Below is a small trained network, with its code and all its weights. Each question gives an input and a target symbol and asks what happens when units are switched off, that is, made to give their printed mean instead of their output.

import numpy as np


def w(rows, s, z=0):
    codes = np.array(rows[::2]) - 128.0
    scale = np.full(codes.shape[1], s)
    scale[-1] = z or s
    return codes * scale


def norm(h):
    return h / np.sqrt((h * h).mean(-1, keepdims=True) + 1e-5)


def f(y):
    return np.maximum(y, 0)


def softmax(a):
    e = np.exp(a - a.max(-1, keepdims=True))
    return e / e.sum(-1, keepdims=True)


def log_softmax(a):
    a = a - a.max(-1, keepdims=True)
    return a - np.log(np.exp(a).sum(-1, keepdims=True))


def net(x, mask):
    ids = ['αζηξπσφω'.index(c) for c in x.split()]
    T = len(ids)
    res = E[ids] + P[:T]
    q, k, v = (norm(res) @ M[0].T for M in (Q, K, V))
    z = softmax(np.where(np.tri(T) > 0, q @ k.T / 2**0.5, -1e9)) @ v
    res = res + np.where(mask[0], z, O[0][:, -1]) @ O[0][:, :-1]
    y = f(norm(res) @ A[0][:, :-1].T + A[0][:, -1])
    res = res + np.where(mask[1:25], y, B[0][:, -1]) @ B[0][:, :-1]
    return log_softmax(norm(res)[-1] @ U[:, :-1].T + U[:, -1])


Q, K, V, O, A, B = {}, {}, {}, {}, {}, {}
E = w([
[142,157,76],'α',
[124,199,169],'ζ',
[206,107,170],'η',
[109,178,157],'ξ',
[123,50,133],'π',
[166,108,162],'σ',
[253,75,135],'φ',
[123,82,132],'ω',
],0.021)
P = w([
[241,223,251],'0',
[230,206,214],'1',
[227,156,206],'2',
[190,126,200],'3',
[167,109,204],'4',
[156,102,203],'5',
[128,88,207],'6',
[130,93,185],'7',
[108,81,189],'8',
[93,68,198],'9',
[100,74,161],'10',
[85,88,190],'11',
[97,110,224],'12',
],0.0028)
Q[0] = w([
[77,136,116],'head 1',
[141,123,253],'head 1',
],0.015)
K[0] = w([
[108,218,125],'head 1',
[47,126,2],'head 1',
],0.0089)
V[0] = w([
[160,160,2],'head 1',
[198,158,206],'head 1',
],0.0073)
O[0] = w([
[249,48,2,2],'head 1',
[153,242,180,234],'head 1',
],0.0052,0.0034)
A[0] = w([
[189,116,44,104],'neuron 1',
[120,90,118,66],'neuron 2',
[142,47,100,113],'neuron 3',
[165,167,98,164],'neuron 4',
[159,128,143,93],'neuron 5',
[146,151,164,128],'neuron 6',
[198,205,164,90],'neuron 7',
[139,170,145,94],'neuron 8',
[55,115,106,113],'neuron 9',
[119,86,136,105],'neuron 10',
[110,70,85,191],'neuron 11',
[172,60,162,63],'neuron 12',
[47,98,82,143],'neuron 13',
[51,199,101,234],'neuron 14',
[152,200,109,82],'neuron 15',
[81,183,63,158],'neuron 16',
[176,79,121,158],'neuron 17',
[80,228,116,253],'neuron 18',
[148,58,103,151],'neuron 19',
[135,199,5,213],'neuron 20',
[128,95,245,172],'neuron 21',
[190,157,14,210],'neuron 22',
[102,99,41,118],'neuron 23',
[95,99,67,162],'neuron 24',
],0.014,0.0045)
B[0] = w([
[153,203,142,138],'neuron 1',
[138,102,147,132],'neuron 2',
[143,89,134,148],'neuron 3',
[196,39,118,140],'neuron 4',
[102,134,163,144],'neuron 5',
[88,123,112,163],'neuron 6',
[85,135,127,179],'neuron 7',
[116,138,146,144],'neuron 8',
[155,197,141,133],'neuron 9',
[121,120,127,143],'neuron 10',
[119,141,167,143],'neuron 11',
[136,124,142,175],'neuron 12',
[109,141,150,135],'neuron 13',
[171,113,126,145],'neuron 14',
[113,92,109,139],'neuron 15',
[138,115,191,135],'neuron 16',
[112,104,124,159],'neuron 17',
[161,111,71,156],'neuron 18',
[131,77,77,150],'neuron 19',
[183,88,181,137],'neuron 20',
[120,127,101,250],'neuron 21',
[251,207,139,141],'neuron 22',
[121,107,116,129],'neuron 23',
[101,118,135,130],'neuron 24',
],0.013,0.017)
U = w([
[176,107,139,184],'α',
[120,101,115,30],'ζ',
[98,131,57,163],'η',
[107,140,82,152],'ξ',
[60,55,53,154],'π',
[75,151,133,254],'σ',
[123,118,205,94],'φ',
[102,9,75,82],'ω',
],0.012,0.0051)

Each question gives the input, a string of symbols that net reads in full, and the target symbol t.
The units are the heads (2 rows each of Q, K, V and O) and the neurons (one row each of A and B). Each row of codes is followed by its name. A weight is (code - 128) times the scale printed after its matrix; where a second scale follows, it is the last column's (O, A, B and U).
mask holds one flag per unit, heads first, then neurons. A switched-off unit (its flag False) gives its mean, the last column of its rows in O or B, instead of its output. The means were averaged over made-up inputs and are rounded, as every weight is.
A unit's drop is (log p(t) with every unit on - log p(t) with that unit switched off) / (log p(t) with every unit on - log p(t) with every unit switched off).
The circuit of an input: a set's keep is (log p(t) with only the set's units on - log p(t) with every unit switched off) / (log p(t) with every unit on - log p(t) with every unit switched off). Starting from the 12 units with the biggest drops (on a tie, the unit counted first), units are removed one at a time, each time the one whose removal leaves the highest keep (on an exact tie, the one counted first), for as long as the keep stays at least 0.8.
circuit, biggest first: the units of the circuit, biggest drop first
unit that matters most: the unit with the biggest drop
top k neurons: the k neurons with the biggest drops, biggest first
drop of u: that unit's drop, to one decimal
input σ η α π η σ ω ω ξ σ η, target ω: circuit, biggest first	(head 1; neuron 22; neuron 17)
input φ σ η ξ ω π η π π α ξ, target α: circuit, biggest first	(head 1; neuron 20)
input σ η σ φ ξ α ζ, target α: circuit, biggest first	(head 1; neuron 22)
input η σ σ π φ σ σ ξ α ζ, target α: circuit, biggest first	(head 1; neuron 20)
input σ σ α ξ σ π σ ω ζ, target ω: circuit, biggest first	(head 1; neuron 4; neuron 22)
input ζ α σ η ω ξ, target ω: circuit, biggest first	(head 1; neuron 4)
input α π η σ ξ ζ ω σ, target π: unit that matters most	head 1
input σ σ ω ξ η ξ φ ξ ξ, target η: top 3 neurons	(neuron 18; neuron 14; neuron 22)
input σ σ σ σ π σ ω ω ξ π σ, target π: circuit, biggest first	(neuron 21; neuron 22; neuron 20)
input ω σ σ σ σ ω ω σ η ω, target σ: top 2 neurons	(neuron 9; neuron 18)
input ζ σ σ σ σ σ η σ σ ω σ η, target σ: drop of neuron 20	0.1
input ζ ζ σ σ ω σ, target σ: drop of neuron 18	0.2
input π ξ ω σ σ σ ξ ω, target σ: drop of neuron 19	0.2
input ω ω σ ω η σ σ σ α π ω σ ξ, target ω: circuit, biggest first	(head 1)
input α η ζ ω η σ ξ η, target ω: drop of head 1	0.7
